Below are the code and all the weights of a small trained network. Each question names an input and a target symbol and asks about switching units off, where a switched-off unit gives its printed mean instead of its output.

import numpy as np


def w(rows, s, z=0):
    codes = np.array(rows[::2]) - 128.0
    scale = np.full(codes.shape[1], s)
    scale[-1] = z or s
    return codes * scale


def f(y):
    return y / 2 * (1 + np.tanh(0.7978845608 * (y + 0.044715 * y**3)))


def softmax(a):
    e = np.exp(a - a.max(-1, keepdims=True))
    return e / e.sum(-1, keepdims=True)


def log_softmax(a):
    a = a - a.max(-1, keepdims=True)
    return a - np.log(np.exp(a).sum(-1, keepdims=True))


def net(x, mask):
    ids = ['αβγεζθλμξπσψ'.index(c) for c in x.split()]
    T = len(ids)
    res = E[ids] + P[:T]
    r = res
    for j in range(3):
        rows = slice(2 * j, 2 * j + 2)
        q, k, v = (r @ M[0][rows].T for M in (Q, K, V))
        z = softmax(np.where(np.tri(T) > 0, q @ k.T / 2**0.5, -1e9)) @ v
        o = O[0][rows]
        res = res + np.where(mask[j], z, o[:, -1]) @ o[:, :-1]
    y = f(res @ A[0][:, :-1].T + A[0][:, -1])
    res = res + np.where(mask[3:11], y, B[0][:, -1]) @ B[0][:, :-1]
    return log_softmax(res[-1] @ U[:, :-1].T + U[:, -1])


Q, K, V, O, A, B = {}, {}, {}, {}, {}, {}
E = w([
[51,197,99,125,105],'α',
[133,58,117,149,105],'β',
[149,186,208,242,43],'γ',
[150,80,147,139,83],'ε',
[86,191,155,202,95],'ζ',
[153,153,77,164,76],'θ',
[119,124,162,105,136],'λ',
[173,159,202,208,215],'μ',
[126,103,155,123,118],'ξ',
[120,153,155,241,65],'π',
[252,148,42,84,168],'σ',
[121,220,68,143,147],'ψ',
],0.017)
P = w([
[28,162,79,254,239],'0',
[154,62,88,174,41],'1',
[152,87,95,153,86],'2',
[123,77,71,169,105],'3',
[122,171,100,80,175],'4',
[122,101,56,154,147],'5',
[103,149,71,112,184],'6',
[105,74,57,182,149],'7',
[91,70,35,177,163],'8',
[71,77,30,168,168],'9',
],0.008)
Q[0] = w([
[174,195,31,124,41],'h1',
[61,96,55,141,23],'h1',
[145,84,122,106,146],'h2',
[126,149,48,67,214],'h2',
[3,204,143,99,97],'h3',
[224,208,181,162,116],'h3',
],0.0074)
K[0] = w([
[147,95,2,85,169],'h1',
[72,217,171,162,118],'h1',
[152,155,138,129,167],'h2',
[119,60,126,54,86],'h2',
[107,173,173,65,39],'h3',
[182,137,214,179,149],'h3',
],0.0077)
V[0] = w([
[111,186,126,102,49],'h1',
[165,118,117,177,122],'h1',
[44,226,75,92,133],'h2',
[53,146,28,90,103],'h2',
[57,255,185,147,135],'h3',
[168,160,145,89,96],'h3',
],0.0097)
O[0] = w([
[99,177,124,175,142,74],'h1',
[209,211,173,84,72,204],'h1',
[143,109,115,178,100,138],'h2',
[163,112,133,150,151,81],'h2',
[133,63,67,144,136,253],'h3',
[64,91,10,65,136,42],'h3',
],0.012,0.0056)
A[0] = w([
[228,120,182,129,155,194],'n1',
[133,123,132,147,84,135],'n2',
[174,139,69,77,73,254],'n3',
[62,149,87,76,47,79],'n4',
[179,131,125,168,117,102],'n5',
[143,162,149,198,210,86],'n6',
[177,138,104,159,82,232],'n7',
[117,149,12,150,106,51],'n8',
],0.011,0.0032)
B[0] = w([
[154,148,33,63,29,251],'n1',
[17,124,126,235,249,154],'n2',
[40,134,146,145,246,163],'n3',
[154,165,254,211,187,136],'n4',
[98,181,139,61,150,193],'n5',
[124,110,183,105,82,208],'n6',
[130,140,132,62,229,217],'n7',
[83,158,205,155,54,176],'n8',
],0.0077,0.011)
U = w([
[76,189,78,149,80,130],'α',
[111,135,144,105,118,23],'β',
[163,223,204,190,197,173],'γ',
[183,92,102,170,150,189],'ε',
[64,49,213,36,146,221],'ζ',
[101,135,159,98,114,10],'θ',
[137,107,167,126,121,113],'λ',
[229,157,185,144,78,174],'μ',
[114,144,177,102,118,3],'ξ',
[105,152,2,178,52,111],'π',
[158,172,39,146,146,42],'σ',
[138,73,173,115,137,161],'ψ',
],0.0093,0.0037)

Each question gives the input, a string of symbols that net reads in full, and the target symbol t.
The units are the heads (2 rows each of Q, K, V and O) and the neurons (one row each of A and B). Each row of codes is followed by its name. A weight is (code - 128) times the scale printed after its matrix; where a second scale follows, it is the last column's (O, A, B and U).
mask holds one flag per unit, heads first, then neurons. A switched-off unit (its flag False) gives its mean, the last column of its rows in O or B, instead of its output. The means were averaged over made-up inputs and are rounded, as every weight is.
A unit's drop is (log p(t) with every unit on - log p(t) with that unit switched off) / (log p(t) with every unit on - log p(t) with every unit switched off).
The circuit of an input: a set's keep is (log p(t) with only the set's units on - log p(t) with every unit switched off) / (log p(t) with every unit on - log p(t) with every unit switched off). Starting from all 11 units, units are removed one at a time, each time the one whose removal leaves the highest keep (on an exact tie, the one counted first), for as long as the keep stays at least 0.8.
circuit, biggest first: the units of the circuit, biggest drop first
most important unit: the unit with the biggest drop
k most important neurons: the k neurons with the biggest drops, biggest first
which heads matter: for each layer, one digit per head in row order, 1 if its drop is at least 0.15 and else 0, layers parted by /
drop when u is switched off: that unit's drop, to one decimal
input μ ζ μ μ μ ε, target ζ: which heads matter	110
input β μ σ, target σ: which heads matter	000
input ζ ζ σ, target σ: circuit, biggest first	n1, n6, n3
input σ λ ε μ θ, target γ: which heads matter	001
input γ ψ ζ θ θ α, target γ: most important unit	n1
input μ ζ β λ σ μ μ γ, target γ: 2 most important neurons	n2, n1
input α μ μ ψ μ π, target γ: circuit, biggest first	n1, n2
input α α ξ λ π β λ γ, target γ: which heads matter	100
input α α α μ α, target π: which heads matter	111
input ψ μ μ μ β γ μ α β ψ, target γ: 2 most important neurons	n1, n8
input β β μ μ α, target γ: 2 most important neurons	n4, n1
input μ μ λ ψ μ π σ λ μ ψ, target γ: 3 most important neurons	n1, n3, n8
input ε β π α α μ β μ ζ, target γ: 2 most important neurons	n1, n2
input μ λ β ξ μ β ψ θ, target γ: drop when n1 is switched off	0.4
input α μ π, target γ: drop when n1 is switched off	0.5
input μ ξ ζ θ μ β β μ μ μ, target μ: drop when h2 is switched off	0.0
